Here is a tiny trained network, its code and every weight. The questions are about switching its units off for an input and a class, where a switched-off unit gives its printed mean instead of its output.

import numpy as np


def w(rows, s, z=0):
    codes = np.array(rows[::2]) - 128.0
    scale = np.full(codes.shape[1], s)
    scale[-1] = z or s
    return codes * scale


def norm(h):
    return h / np.sqrt((h * h).mean(-1, keepdims=True) + 1e-5)


def f(y):
    return np.maximum(y, 0)


def log_softmax(a):
    a = a - a.max(-1, keepdims=True)
    return a - np.log(np.exp(a).sum(-1, keepdims=True))


def net(x, mask):
    res = np.array(x, float).reshape(1, 3) / 4 @ E
    u = 0
    for l in range(2):
        y = f(norm(res) @ A[l][:, :-1].T + A[l][:, -1])
        res = res + np.where(mask[u : u + 4], y, B[l][:, -1]) @ B[l][:, :-1]
        u += 4
    return log_softmax(norm(res)[-1] @ U[:, :-1].T + U[:, -1])


A, B = {}, {}
E = w([
[41,254,122,64,122],'x0',
[119,138,170,162,186],'x1',
[250,201,213,195,128],'x2',
],0.0054)
A[0] = w([
[236,153,196,201,193,152],'L0N1',
[254,107,102,180,189,194],'L0N2',
[57,211,144,217,156,3],'L0N3',
[196,66,55,192,190,99],'L0N4',
],0.0092,0.004)
B[0] = w([
[74,93,57,121,55,254],'L0N1',
[131,220,117,98,66,245],'L0N2',
[96,128,100,94,160,157],'L0N3',
[118,165,163,4,147,205],'L0N4',
],0.012,0.0084)
A[1] = w([
[178,123,77,147,13,252],'L1N1',
[124,244,114,91,205,170],'L1N2',
[82,13,128,119,236,153],'L1N3',
[194,185,126,182,81,175],'L1N4',
],0.011,0.0035)
B[1] = w([
[101,204,86,80,45,254],'L1N1',
[221,114,185,55,42,214],'L1N2',
[41,225,99,188,135,177],'L1N3',
[24,147,1,82,130,163],'L1N4',
],0.0093,0.0098)
U = w([
[100,205,89,96,97,250],'0',
[199,182,139,42,102,253],'1',
[41,151,1,183,110,252],'2',
[176,169,139,115,105,148],'3',
[177,115,172,198,200,3],'4',
[180,52,146,222,178,3],'5',
[170,52,215,204,162,3],'6',
[249,140,166,131,250,3],'7',
],0.0098,0.0054)

Each question gives the input, the list of numbers given to net, and the class t.
The units are the neurons (one row each of A and B). Each row of codes is followed by its name. A weight is (code - 128) times the scale printed after its matrix; where a second scale follows, it is the last column's (A, B and U).
mask holds one flag per neuron, layer by layer. A switched-off neuron (its flag False) gives its mean, the last column of its row in B, instead of its output. The means were averaged over made-up inputs and are rounded, as every weight is.
A unit's drop is (log p(t) with every unit on - log p(t) with that unit switched off) / (log p(t) with every unit on - log p(t) with every unit switched off).
The circuit of an input: a set's keep is (log p(t) with only the set's units on - log p(t) with every unit switched off) / (log p(t) with every unit on - log p(t) with every unit switched off). Starting from all 8 units, units are removed one at a time, each time the one whose removal leaves the highest keep (on an exact tie, the one counted first), for as long as the keep stays at least 0.8.
circuit, biggest first: the units of the circuit, biggest drop first
top k neurons: the k neurons with the biggest drops, biggest first
k most important neurons of layer l: the k neurons of layer l with the biggest drops, biggest first
drop when u is switched off: that unit's drop, to one decimal
input [-5,3,6], class 2: circuit, biggest first : L0N1
input [-1,-6,8], class 2: circuit, biggest first : L0N1, L1N2
input [4,-6,7], class 2: circuit, biggest first : L0N4, L1N4
input [5,2,-3], class 1: circuit, biggest first : L0N1, L1N2
input [-1,3,7], class 2: top 4 neurons : L0N1, L1N2, L1N4, L0N4
input [-7,5,-4], class 1: circuit, biggest first : L0N4, L0N1, L1N1
input [8,4,2], class 1: circuit, biggest first : L1N2, L0N1, L1N1
input [-7,2,-6], class 1: circuit, biggest first : L0N4, L0N1, L1N1
input [2,0,5], class 2: top 4 neurons : L0N1, L0N4, L1N2, L1N4
input [-7,2,-5], class 1: top 2 neurons : L0N4, L0N1
input [7,4,-1], class 1: top 3 neurons : L0N1, L1N2, L1N1
input [7,2,-4], class 1: top 4 neurons : L0N1, L1N2, L1N1, L1N4
input [-1,-3,4], class 2: top 3 neurons : L0N1, L1N2, L1N4
input [-5,-6,8], class 2: circuit, biggest first : L1N4
input [4,0,7], class 2: top 2 neurons : L0N1, L0N4
input [8,7,-3], class 1: 3 most important neurons of layer 1 : L1N2, L1N1, L1N4
input [7,0,-3], class 1: 2 most important neurons of layer 0 : L0N1, L0N2
input [-1,6,8], class 2: drop when L1N3 is switched off : 0.0
input [-1,5,6], class 2: drop when L0N1 is switched off : 0.7
input [-5,-1,8], class 2: drop when L1N4 is switched off : 0.2
